Below is a small trained network, with its code and all its weights. Each question gives an input and a class and asks what happens when units are switched off, that is, made to give their printed mean instead of their output.

import numpy as np


def w(rows, s, z=0):
    codes = np.array(rows[::2]) - 128.0
    scale = np.full(codes.shape[1], s)
    scale[-1] = z or s
    return codes * scale


def norm(h):
    return h / np.sqrt((h * h).mean(-1, keepdims=True) + 1e-5)


def f(y):
    return np.maximum(y, 0)


def log_softmax(a):
    a = a - a.max(-1, keepdims=True)
    return a - np.log(np.exp(a).sum(-1, keepdims=True))


def net(x, mask):
    res = np.array(x, float).reshape(1, 4) / 4 @ E
    u = 0
    for l in range(4):
        y = f(norm(res) @ A[l][:, :-1].T + A[l][:, -1])
        res = res + np.where(mask[u : u + 4], y, B[l][:, -1]) @ B[l][:, :-1]
        u += 4
    return log_softmax(norm(res)[-1] @ U[:, :-1].T + U[:, -1])


A, B = {}, {}
E = w([
[145,254,105,108,67,153,81,159],'x0',
[117,176,193,113,153,151,5,89],'x1',
[117,133,160,167,58,75,165,88],'x2',
[138,100,134,143,137,144,96,160],'x3',
],0.0051)
A[0] = w([
[161,14,98,142,247,157,212,95,53],'0.n0',
[175,141,124,208,3,99,210,16,1],'0.n1',
[115,110,157,179,100,147,119,70,20],'0.n2',
[134,191,111,226,170,152,5,4,31],'0.n3',
],0.0034,0.00087)
B[0] = w([
[252,118,27,150,219,141,108,90,255],'0.n0',
[3,241,151,235,126,21,186,173,220],'0.n1',
[161,140,169,171,80,150,91,215,156],'0.n2',
[92,65,149,58,85,142,146,188,218],'0.n3',
],0.0048,0.0035)
A[1] = w([
[164,3,21,164,250,109,149,75,255],'1.n0',
[194,145,104,85,93,157,72,138,93],'1.n1',
[128,111,62,139,185,173,177,170,47],'1.n2',
[122,95,217,88,210,167,61,109,46],'1.n3',
],0.0038,0.00075)
B[1] = w([
[199,34,32,203,229,178,242,168,254],'1.n0',
[178,138,2,195,125,87,101,12,166],'1.n1',
[126,78,182,146,116,201,160,68,176],'1.n2',
[158,87,188,55,128,110,208,89,185],'1.n3',
],0.006,0.0055)
A[2] = w([
[123,96,185,60,153,169,64,57,6],'2.n0',
[130,225,209,188,161,105,141,153,49],'2.n1',
[83,70,118,153,121,146,63,100,109],'2.n2',
[135,164,2,126,72,147,140,75,46],'2.n3',
],0.005,0.0013)
B[2] = w([
[205,95,177,90,96,49,87,180,243],'2.n0',
[131,116,109,133,96,46,237,171,225],'2.n1',
[63,154,43,1,103,154,126,21,154],'2.n2',
[142,138,109,250,120,156,22,96,254],'2.n3',
],0.0049,0.0023)
A[3] = w([
[3,178,142,153,82,94,179,119,98],'3.n0',
[137,146,216,2,148,93,79,104,2],'3.n1',
[134,156,114,139,87,154,172,125,106],'3.n2',
[118,45,101,156,254,137,185,145,185],'3.n3',
],0.0062,0.0015)
B[3] = w([
[28,90,197,207,62,55,177,141,185],'3.n0',
[135,111,177,45,176,120,145,204,179],'3.n1',
[88,146,163,142,197,87,80,103,150],'3.n2',
[148,38,28,85,204,250,254,63,254],'3.n3',
],0.0067,0.008)
U = w([
[161,209,43,192,102,181,15,111,8],'0',
[168,124,217,1,134,98,63,188,123],'1',
[154,36,43,127,193,194,217,100,185],'2',
[43,155,183,211,48,42,152,150,179],'3',
],0.0091,0.0016)

Each question gives the input, the list of numbers given to net, and the class t.
The units are the neurons (one row each of A and B). Each row of codes is followed by its name. A weight is (code - 128) times the scale printed after its matrix; where a second scale follows, it is the last column's (A, B and U).
mask holds one flag per neuron, layer by layer. A switched-off neuron (its flag False) gives its mean, the last column of its row in B, instead of its output. The means were averaged over made-up inputs and are rounded, as every weight is.
A unit's drop is (log p(t) with every unit on - log p(t) with that unit switched off) / (log p(t) with every unit on - log p(t) with every unit switched off).
The circuit of an input: a set's keep is (log p(t) with only the set's units on - log p(t) with every unit switched off) / (log p(t) with every unit on - log p(t) with every unit switched off). Starting from the 12 units with the biggest drops (on a tie, the unit counted first), units are removed one at a time, each time the one whose removal leaves the highest keep (on an exact tie, the one counted first), for as long as the keep stays at least 0.8.
circuit, biggest first: the units of the circuit, biggest drop first
unit that matters most: the unit with the biggest drop
top k neurons: the k neurons with the biggest drops, biggest first
k most important neurons of layer l: the k neurons of layer l with the biggest drops, biggest first
drop when u is switched off: that unit's drop, to one decimal
input [-3,8,8,1], class 1: circuit, biggest first => (3.n1 1.n0 2.n0)
input [8,7,-4,-4], class 1: circuit, biggest first => (1.n0 3.n1)
input [4,1,-7,-4], class 0: circuit, biggest first => (1.n1 1.n0 3.n3)
input [8,1,-8,5], class 0: circuit, biggest first => (1.n1 3.n3)
input [-1,-6,3,-6], class 3: circuit, biggest first => (0.n1 1.n0 3.n0)
input [8,-1,3,8], class 0: unit that matters most => 0.n1
input [-3,0,3,-5], class 3: top 3 neurons => (0.n1 1.n0 3.n0)
input [4,-2,-5,0], class 0: top 3 neurons => (1.n0 3.n3 0.n0)
input [-5,8,0,4], class 1: top 2 neurons => (1.n0 0.n0)
input [3,5,6,7], class 1: top 2 neurons => (0.n1 1.n0)
input [6,-2,1,2], class 0: 2 most important neurons of layer 1 => (1.n1 1.n3)
input [8,3,-4,-8], class 0: drop when 1.n1 is switched off => 0.1
input [7,-8,-8,2], class 0: drop when 3.n3 is switched off => 0.4
input [4,-6,7,-7], class 3: drop when 2.n3 is switched off => 0.0
